Below is a small trained network, with its code and all its weights. Each question gives an input and a target symbol and asks what happens when units are switched off, that is, made to give their printed mean instead of their output.

import numpy as np


def w(rows, s, z=0):
    codes = np.array(rows[::2]) - 128.0
    scale = np.full(codes.shape[1], s)
    scale[-1] = z or s
    return codes * scale


def f(y):
    return np.maximum(y, 0)


def softmax(a):
    e = np.exp(a - a.max(-1, keepdims=True))
    return e / e.sum(-1, keepdims=True)


def log_softmax(a):
    a = a - a.max(-1, keepdims=True)
    return a - np.log(np.exp(a).sum(-1, keepdims=True))


def net(x, mask):
    ids = ['αβγζηθλμπσψω'.index(c) for c in x.split()]
    T = len(ids)
    res = E[ids] + P[:T]
    r = res
    for j in range(3):
        rows = slice(4 * j, 4 * j + 4)
        q, k, v = (r @ M[0][rows].T for M in (Q, K, V))
        z = softmax(np.where(np.tri(T) > 0, q @ k.T / 4**0.5, -1e9)) @ v
        o = O[0][rows]
        res = res + np.where(mask[j], z, o[:, -1]) @ o[:, :-1]
    y = f(res @ A[0][:, :-1].T + A[0][:, -1])
    res = res + np.where(mask[3:27], y, B[0][:, -1]) @ B[0][:, :-1]
    return log_softmax(res[-1] @ U[:, :-1].T + U[:, -1])


Q, K, V, O, A, B = {}, {}, {}, {}, {}, {}
E = w([
[142,151,129,182,113,108,178,149,75,124,93],'α',
[165,44,105,136,157,160,111,102,137,88,162],'β',
[109,126,121,185,149,218,87,182,153,143,147],'γ',
[165,136,174,190,124,159,123,209,102,93,144],'ζ',
[178,120,141,123,171,69,107,185,136,109,163],'η',
[129,83,44,132,152,73,113,130,120,141,137],'θ',
[112,104,156,77,191,147,254,184,183,82,167],'λ',
[147,153,87,138,208,139,89,128,181,139,121],'μ',
[77,78,117,218,131,109,191,137,122,106,180],'π',
[135,82,115,165,156,171,113,72,95,91,77],'σ',
[99,127,98,121,164,78,122,177,105,126,69],'ψ',
[74,126,72,150,113,175,97,179,102,148,84],'ω',
],0.0081)
P = w([
[130,150,129,63,74,127,121,115,136,91,130],'0',
[159,123,94,114,131,155,137,157,114,147,121],'1',
[159,123,94,123,102,125,139,159,159,109,89],'2',
[108,100,189,115,160,93,89,152,142,100,99],'3',
[117,157,64,136,185,160,159,139,95,114,122],'4',
[53,165,109,141,174,97,70,135,147,38,141],'5',
[182,62,179,175,187,127,159,166,159,140,36],'6',
[144,129,90,189,134,105,129,145,206,48,81],'7',
[72,132,153,165,255,115,118,150,87,107,113],'8',
[157,123,36,186,176,156,211,153,131,110,108],'9',
[89,126,175,184,172,66,99,143,179,34,76],'10',
],0.0061)
Q[0] = w([
[123,100,197,122,114,100,83,114,171,114,72],'H0',
[205,71,97,155,78,155,164,169,182,167,83],'H0',
[135,203,45,123,81,135,138,122,150,52,156],'H0',
[77,86,213,144,92,75,94,123,236,143,96],'H0',
[151,160,159,121,100,134,120,134,149,154,180],'H1',
[118,149,148,163,89,163,129,86,117,109,118],'H1',
[160,122,105,135,208,130,118,162,134,63,85],'H1',
[162,81,79,213,254,109,94,196,130,83,120],'H1',
[134,95,98,174,180,129,134,146,157,100,104],'H2',
[132,147,160,80,91,141,125,94,137,143,164],'H2',
[110,99,113,133,105,136,108,125,137,142,120],'H2',
[145,139,142,105,100,134,123,112,90,158,143],'H2',
],0.045)
K[0] = w([
[84,127,145,118,182,131,118,150,55,171,203],'H0',
[101,231,39,104,99,143,126,113,107,4,195],'H0',
[37,130,206,120,93,76,54,107,211,80,126],'H0',
[79,144,162,78,210,160,104,100,5,155,162],'H0',
[169,162,147,133,104,132,89,157,145,160,177],'H1',
[107,119,149,127,77,199,123,117,117,99,116],'H1',
[118,119,136,148,175,129,181,147,139,71,124],'H1',
[74,104,141,197,153,117,194,129,177,121,169],'H1',
[111,159,123,86,57,121,110,97,126,123,157],'H2',
[161,121,124,211,167,122,156,160,112,132,109],'H2',
[104,111,128,127,150,82,156,146,136,160,150],'H2',
[115,122,103,166,190,120,121,143,140,127,104],'H2',
],0.034)
V[0] = w([
[98,89,76,138,98,124,99,61,73,125,10],'H0',
[146,99,89,52,207,128,152,76,209,133,134],'H0',
[152,184,146,105,148,129,55,193,139,155,56],'H0',
[157,156,108,112,117,2,155,163,102,100,111],'H0',
[164,140,116,142,148,32,136,91,168,198,205],'H1',
[193,107,146,150,104,79,123,78,49,106,174],'H1',
[115,135,180,117,113,140,191,152,173,126,197],'H1',
[50,87,118,162,78,141,129,76,132,182,121],'H1',
[154,95,119,212,86,212,112,116,112,152,169],'H2',
[117,187,191,159,116,163,211,125,97,145,17],'H2',
[118,92,216,117,97,89,197,181,107,93,176],'H2',
[42,130,21,152,86,119,166,166,122,204,143],'H2',
],0.02)
O[0] = w([
[162,176,137,171,94,98,36,143,194,99,93,108],'H0',
[40,119,120,82,66,116,158,120,148,56,91,88],'H0',
[197,81,151,148,81,139,191,139,147,141,77,70],'H0',
[102,89,223,111,172,92,100,143,111,139,84,206],'H0',
[120,138,78,156,109,82,127,94,127,146,36,138],'H1',
[180,96,132,164,109,60,158,126,152,95,135,137],'H1',
[111,145,154,186,117,192,169,126,82,126,79,236],'H1',
[73,96,107,195,126,90,118,101,115,111,201,204],'H1',
[91,148,118,141,83,111,158,248,126,179,143,81],'H2',
[119,161,179,132,38,116,118,84,33,167,155,2],'H2',
[188,93,82,141,91,137,76,166,35,63,115,212],'H2',
[167,207,172,113,166,67,208,154,112,62,127,192],'H2',
],0.013,0.0056)
A[0] = w([
[70,131,151,95,106,114,110,125,132,65,111,76],'N0',
[158,201,108,176,97,148,85,111,166,132,118,68],'N1',
[168,117,103,127,153,142,166,119,107,171,149,30],'N2',
[174,79,111,20,109,58,114,122,159,149,185,133],'N3',
[102,109,108,132,129,138,126,176,174,177,138,52],'N4',
[161,88,169,54,102,154,120,158,164,95,189,133],'N5',
[154,94,70,83,119,2,130,86,146,177,129,7],'N6',
[91,131,111,99,134,135,145,114,95,133,144,27],'N7',
[138,131,142,140,77,122,111,81,161,145,146,60],'N8',
[105,112,161,105,50,140,118,90,167,228,145,91],'N9',
[161,175,44,125,103,155,175,100,135,147,145,1],'N10',
[99,158,151,129,113,89,154,196,145,186,154,131],'N11',
[179,92,151,136,81,102,150,142,167,156,64,14],'N12',
[133,114,137,96,28,133,184,123,175,95,121,63],'N13',
[126,123,128,161,86,140,76,187,115,157,137,62],'N14',
[134,112,120,115,76,133,90,99,65,131,129,49],'N15',
[175,133,165,94,84,126,154,123,152,130,146,78],'N16',
[102,207,83,114,72,147,95,107,164,87,146,89],'N17',
[125,181,174,108,55,91,115,88,73,150,152,34],'N18',
[155,142,161,103,113,142,123,65,102,99,149,61],'N19',
[135,215,183,115,124,68,172,102,116,160,124,56],'N20',
[110,92,133,184,126,85,137,97,113,107,150,36],'N21',
[108,127,151,137,115,141,128,63,207,184,144,74],'N22',
[180,135,165,162,151,116,92,140,137,169,137,132],'N23',
],0.0099,0.0065)
B[0] = w([
[144,104,100,165,63,73,113,191,168,205,139,226],'N0',
[148,83,159,53,172,110,140,213,101,66,155,170],'N1',
[193,144,152,104,113,68,78,134,202,200,148,195],'N2',
[117,97,212,174,76,209,148,102,213,134,107,169],'N3',
[119,160,197,179,100,90,66,165,119,148,89,160],'N4',
[162,226,78,115,100,176,111,153,93,117,136,173],'N5',
[98,129,101,4,110,124,154,184,78,143,208,153],'N6',
[176,87,167,75,114,53,124,82,155,118,183,152],'N7',
[178,172,167,120,125,129,107,126,144,108,198,136],'N8',
[147,176,102,125,248,122,70,151,170,70,188,137],'N9',
[50,122,243,162,72,152,155,93,137,21,171,158],'N10',
[88,139,23,195,149,202,166,40,126,140,91,188],'N11',
[140,223,129,114,94,115,106,35,63,153,134,185],'N12',
[169,50,87,96,196,140,69,65,137,111,138,159],'N13',
[112,96,150,34,129,50,155,83,148,115,156,212],'N14',
[71,99,155,143,179,109,203,157,203,144,184,192],'N15',
[141,133,99,108,93,118,134,195,123,144,95,150],'N16',
[96,167,103,176,163,146,235,14,154,193,79,158],'N17',
[235,100,60,177,234,179,104,142,178,222,115,153],'N18',
[97,173,152,193,106,66,89,124,104,184,61,165],'N19',
[137,67,228,165,75,194,74,159,155,79,210,194],'N20',
[148,171,135,81,124,140,99,146,119,132,90,254],'N21',
[135,96,164,146,147,190,169,190,18,100,88,159],'N22',
[89,103,61,131,96,67,188,86,115,104,137,232],'N23',
],0.011,0.0064)
U = w([
[230,134,135,176,144,111,132,143,124,253,159,85],'α',
[183,67,58,135,111,183,57,93,130,132,100,105],'β',
[83,211,120,135,207,126,37,145,72,168,219,162],'γ',
[199,175,66,147,81,111,148,228,31,108,144,152],'ζ',
[160,196,197,122,102,84,75,34,98,175,86,116],'η',
[90,120,139,55,86,102,131,130,127,203,174,133],'θ',
[130,96,202,108,156,193,178,157,62,191,60,117],'λ',
[156,187,157,104,213,79,151,131,227,120,105,54],'μ',
[123,82,125,246,167,47,115,121,85,124,144,253],'π',
[160,143,173,193,82,164,125,117,147,124,194,74],'σ',
[117,151,151,164,92,90,38,220,196,180,77,109],'ψ',
[91,191,55,176,82,150,158,114,125,210,123,103],'ω',
],0.0025,0.0049)

Each question gives the input, a string of symbols that net reads in full, and the target symbol t.
The units are the heads (4 rows each of Q, K, V and O) and the neurons (one row each of A and B). Each row of codes is followed by its name. A weight is (code - 128) times the scale printed after its matrix; where a second scale follows, it is the last column's (O, A, B and U).
mask holds one flag per unit, heads first, then neurons. A switched-off unit (its flag False) gives its mean, the last column of its rows in O or B, instead of its output. The means were averaged over made-up inputs and are rounded, as every weight is.
A unit's drop is (log p(t) with every unit on - log p(t) with that unit switched off) / (log p(t) with every unit on - log p(t) with every unit switched off).
The circuit of an input: a set's keep is (log p(t) with only the set's units on - log p(t) with every unit switched off) / (log p(t) with every unit on - log p(t) with every unit switched off). Starting from the 12 units with the biggest drops (on a tie, the unit counted first), units are removed one at a time, each time the one whose removal leaves the highest keep (on an exact tie, the one counted first), for as long as the keep stays at least 0.8.
units of the circuit, in order: the units of the circuit, biggest drop first
unit that matters most: the unit with the biggest drop
heads that matter: for each layer, one digit per head in row order, 1 if its drop is at least 0.15 and else 0, layers parted by /
drop of u: that unit's drop, to one decimal
input α π θ β μ π, target α: units of the circuit, in order => H2, N18
input π ω ψ π ψ π η π θ π λ, target ζ: units of the circuit, in order => H2
input θ η θ π θ θ γ η ζ μ, target μ: heads that matter => 001
input θ π η ζ π γ β π ω, target ω: heads that matter => 100
input σ θ π ψ β, target γ: heads that matter => 101
input ζ β λ γ η, target θ: heads that matter => 101
input σ π γ ζ λ π ψ π, target γ: units of the circuit, in order => N9, H2, H0
input μ σ π η ζ ψ ζ γ λ, target λ: heads that matter => 011
input ψ π π θ β π ψ γ η, target η: heads that matter => 101
input γ θ π ψ μ ψ β, target β: heads that matter => 100
input ψ ζ η, target η: units of the circuit, in order => N12, H0, H1
input π η μ η ψ γ π η π η, target ζ: heads that matter => 001
input σ μ η, target μ: units of the circuit, in order => H0, N17, H1
input ω θ λ, target σ: units of the circuit, in order => H2, N20
input μ α η β ω η ω π, target λ: units of the circuit, in order => N22, H2, H0
input γ π ζ ζ λ ω σ, target θ: units of the circuit, in order => H0, N7
input π θ ψ π θ α ω ω ζ, target ζ: unit that matters most => H0
input ω ζ η π λ, target λ: heads that matter => 110
input π θ ω ψ ψ, target ζ: units of the circuit, in order => H2, H0, N1
input μ θ α ζ λ θ θ ψ, target λ: heads that matter => 011
input η θ γ π ζ π θ θ β, target β: units of the circuit, in order => H2
input β π π π θ η θ ζ η, target ψ: heads that matter => 101
input ζ σ θ α β θ, target θ: heads that matter => 011
input μ μ γ π π λ θ ζ, target λ: heads that matter => 011
input α π π α π ψ α λ σ, target λ: heads that matter => 010
input η μ γ θ θ ψ α γ θ α, target σ: units of the circuit, in order => H0, N10
input π θ π α π γ γ, target γ: heads that matter => 100
input σ θ π γ π π ω, target γ: unit that matters most => N9
input σ θ γ θ μ π σ π ω ψ, target γ: drop of H2 => 0.3
